Below is a small trained network, with its code and all its weights. Each question gives an input and a target symbol and asks what happens when units are switched off, that is, made to give their printed mean instead of their output.

import numpy as np


def w(rows, s, z=0):
    codes = np.array(rows[::2]) - 128.0
    scale = np.full(codes.shape[1], s)
    scale[-1] = z or s
    return codes * scale


def f(y):
    return np.maximum(y, 0)


def softmax(a):
    e = np.exp(a - a.max(-1, keepdims=True))
    return e / e.sum(-1, keepdims=True)


def log_softmax(a):
    a = a - a.max(-1, keepdims=True)
    return a - np.log(np.exp(a).sum(-1, keepdims=True))


def net(x, mask):
    ids = ['αβγδεηθλμξπστφψω'.index(c) for c in x.split()]
    T = len(ids)
    res = E[ids] + P[:T]
    u = 0
    for l in range(2):
        r = res
        for j in range(2):
            rows = slice(4 * j, 4 * j + 4)
            q, k, v = (r @ M[l][rows].T for M in (Q, K, V))
            z = softmax(np.where(np.tri(T) > 0, q @ k.T / 4**0.5, -1e9)) @ v
            o = O[l][rows]
            res = res + np.where(mask[u + j], z, o[:, -1]) @ o[:, :-1]
        u += 2
        y = f(res @ A[l][:, :-1].T + A[l][:, -1])
        res = res + np.where(mask[u : u + 4], y, B[l][:, -1]) @ B[l][:, :-1]
        u += 4
    return log_softmax(res[-1] @ U[:, :-1].T + U[:, -1])


Q, K, V, O, A, B = {}, {}, {}, {}, {}, {}
E = w([
[206,186,140,206],'α',
[94,89,84,181],'β',
[142,130,119,117],'γ',
[74,9,109,76],'δ',
[118,26,100,135],'ε',
[50,51,73,162],'η',
[164,73,167,129],'θ',
[112,91,224,110],'λ',
[110,118,165,151],'μ',
[153,152,249,132],'ξ',
[115,98,71,131],'π',
[191,100,124,108],'σ',
[116,105,22,85],'τ',
[229,134,161,154],'φ',
[147,101,158,210],'ψ',
[250,134,105,42],'ω',
],0.019)
P = w([
[229,24,46,156],'0',
[3,78,92,113],'1',
[63,124,97,194],'2',
[82,114,80,185],'3',
[109,129,88,209],'4',
[97,93,75,172],'5',
[124,123,101,211],'6',
[135,63,34,172],'7',
],0.0069)
Q[0] = w([
[46,152,127,154],'0.h0',
[131,163,120,88],'0.h0',
[147,103,97,170],'0.h0',
[133,83,164,155],'0.h0',
[159,66,162,150],'0.h1',
[103,94,121,139],'0.h1',
[207,11,94,207],'0.h1',
[95,105,135,136],'0.h1',
],0.012)
K[0] = w([
[151,96,167,169],'0.h0',
[116,184,184,118],'0.h0',
[119,60,148,76],'0.h0',
[119,202,111,131],'0.h0',
[176,127,96,95],'0.h1',
[146,118,157,112],'0.h1',
[212,165,154,10],'0.h1',
[146,64,76,127],'0.h1',
],0.011)
V[0] = w([
[190,132,206,153],'0.h0',
[173,180,100,185],'0.h0',
[153,104,98,29],'0.h0',
[90,100,77,165],'0.h0',
[87,88,66,116],'0.h1',
[108,84,143,154],'0.h1',
[110,95,138,250],'0.h1',
[83,105,174,65],'0.h1',
],0.014)
O[0] = w([
[207,31,92,104,50],'0.h0',
[127,123,12,102,2],'0.h0',
[183,121,156,232,179],'0.h0',
[152,114,116,170,248],'0.h0',
[157,172,86,240,224],'0.h1',
[154,77,146,215,209],'0.h1',
[132,28,96,151,187],'0.h1',
[156,142,253,174,144],'0.h1',
],0.0066,0.0094)
A[0] = w([
[67,77,164,136,159],'0.n0',
[71,219,219,155,165],'0.n1',
[31,82,154,63,252],'0.n2',
[42,254,62,143,192],'0.n3',
],0.0079,0.0024)
B[0] = w([
[255,231,74,174,254],'0.n0',
[119,53,73,14,236],'0.n1',
[183,139,229,120,181],'0.n2',
[185,139,234,130,145],'0.n3',
],0.0069,0.0083)
Q[1] = w([
[77,149,208,56],'1.h0',
[146,133,77,161],'1.h0',
[61,194,95,69],'1.h0',
[149,9,122,148],'1.h0',
[81,164,182,105],'1.h1',
[151,78,173,160],'1.h1',
[109,206,115,102],'1.h1',
[163,181,166,117],'1.h1',
],0.013)
K[1] = w([
[72,141,171,85],'1.h0',
[154,57,174,148],'1.h0',
[5,147,194,147],'1.h0',
[249,51,115,189],'1.h0',
[53,115,182,124],'1.h1',
[190,118,89,129],'1.h1',
[83,169,119,126],'1.h1',
[82,166,139,69],'1.h1',
],0.014)
V[1] = w([
[132,76,145,64],'1.h0',
[84,120,61,82],'1.h0',
[175,161,183,68],'1.h0',
[113,200,246,182],'1.h0',
[122,61,114,152],'1.h1',
[59,250,118,121],'1.h1',
[129,117,153,83],'1.h1',
[190,120,117,114],'1.h1',
],0.012)
O[1] = w([
[86,237,46,98,116],'1.h0',
[63,131,19,193,91],'1.h0',
[48,200,153,27,74],'1.h0',
[157,127,168,24,78],'1.h0',
[185,164,116,172,191],'1.h1',
[142,2,135,129,3],'1.h1',
[54,189,115,130,99],'1.h1',
[40,184,179,106,162],'1.h1',
],0.0091,0.036)
A[1] = w([
[94,104,182,176,255],'1.n0',
[165,77,90,194,144],'1.n1',
[2,129,163,147,212],'1.n2',
[139,212,90,113,205],'1.n3',
],0.0095,0.003)
B[1] = w([
[94,70,10,17,181],'1.n0',
[130,166,116,44,252],'1.n1',
[164,76,66,68,156],'1.n2',
[76,2,176,144,219],'1.n3',
],0.0086,0.036)
U = w([
[104,99,93,120,82],'α',
[133,153,89,109,103],'β',
[115,148,108,119,187],'γ',
[147,122,152,142,129],'δ',
[150,255,104,107,77],'ε',
[132,80,100,126,46],'η',
[88,98,182,193,86],'θ',
[108,216,141,120,122],'λ',
[110,150,122,131,254],'μ',
[92,109,119,104,193],'ξ',
[122,107,103,119,155],'π',
[102,88,130,148,166],'σ',
[102,48,129,128,113],'τ',
[92,48,134,160,103],'φ',
[115,202,108,154,90],'ψ',
[111,122,120,131,116],'ω',
],0.0098,0.0073)

Each question gives the input, a string of symbols that net reads in full, and the target symbol t.
The units are the heads (4 rows each of Q, K, V and O) and the neurons (one row each of A and B). Each row of codes is followed by its name. A weight is (code - 128) times the scale printed after its matrix; where a second scale follows, it is the last column's (O, A, B and U).
mask holds one flag per unit, layer by layer, with each layer's heads first. A switched-off unit (its flag False) gives its mean, the last column of its rows in O or B, instead of its output. The means were averaged over made-up inputs and are rounded, as every weight is.
A unit's drop is (log p(t) with every unit on - log p(t) with that unit switched off) / (log p(t) with every unit on - log p(t) with every unit switched off).
The circuit of an input: a set's keep is (log p(t) with only the set's units on - log p(t) with every unit switched off) / (log p(t) with every unit on - log p(t) with every unit switched off). Starting from all 12 units, units are removed one at a time, each time the one whose removal leaves the highest keep (on an exact tie, the one counted first), for as long as the keep stays at least 0.8.
units of the circuit, in order: the units of the circuit, biggest drop first
top k neurons: the k neurons with the biggest drops, biggest first
k most important neurons of layer l: the k neurons of layer l with the biggest drops, biggest first
heads that matter: for each layer, one digit per head in row order, 1 if its drop is at least 0.15 and else 0, layers parted by /
input ψ θ θ δ π, target ψ: top neuron : [1.n1]
input ξ ψ ψ ψ ψ, target ξ: top 2 neurons : [1.n3 1.n2]
input ξ σ δ ψ δ η τ λ, target ξ: top 2 neurons : [1.n3 1.n2]
input θ ψ λ δ ε θ λ, target θ: heads that matter : 10 / 01
input θ ξ ψ δ ψ ξ, target θ: top 3 neurons : [1.n3 1.n1 1.n0]
input φ δ δ δ, target φ: heads that matter : 11 / 11
input ψ ε ε δ λ, target ψ: 2 most important neurons of layer 1 : [1.n1 1.n3]
input ε ψ ψ, target ε: heads that matter : 01 / 11
input ψ ε ω τ δ δ δ ψ, target ξ: units of the circuit, in order : [0.h1 1.h0 1.h1]
input θ ψ π, target θ: top 4 neurons : [1.n3 1.n1 1.n0 0.n1]
input δ δ δ ε ψ θ ψ ψ, target δ: units of the circuit, in order : [1.h0 0.h1]
input ψ θ θ, target ψ: units of the circuit, in order : [1.h0 0.h0 0.h1 1.h1]
input δ δ ξ δ ψ δ ψ, target δ: units of the circuit, in order : [1.h0 0.h0 0.h1]
input ψ δ ε β, target ψ: most important neuron of layer 1 : [1.n1]
input θ δ δ δ δ ψ, target θ: heads that matter : 10 / 01
input α δ ψ δ ψ λ δ δ, target α: 3 most important neurons of layer 1 : [1.n2 1.n3 1.n1]
input ψ τ θ, target ψ: units of the circuit, in order : [1.h0 0.h0 0.h1]
input ψ ψ ψ δ δ ψ, target ψ: units of the circuit, in order : [0.h0 1.h0 0.h1]
input α ψ θ η ξ δ δ δ, target α: units of the circuit, in order : [1.h0 0.h0 0.h1 1.n2]
input ψ δ δ λ δ ξ, target ψ: units of the circuit, in order : [1.h0 0.h0 0.h1]
input η δ ξ ψ δ ξ, target η: top 2 neurons : [1.n0 1.n3]
input η λ ε ψ δ ε δ β, target η: top neuron : [1.n0]
input ξ η δ, target ξ: top 3 neurons : [1.n3 1.n2 0.n2]
input β δ ψ δ δ ψ δ, target β: top 4 neurons : [1.n1 1.n3 1.n0 0.n0]
input δ ψ δ δ λ, target δ: top 2 neurons : [1.n3 1.n1]
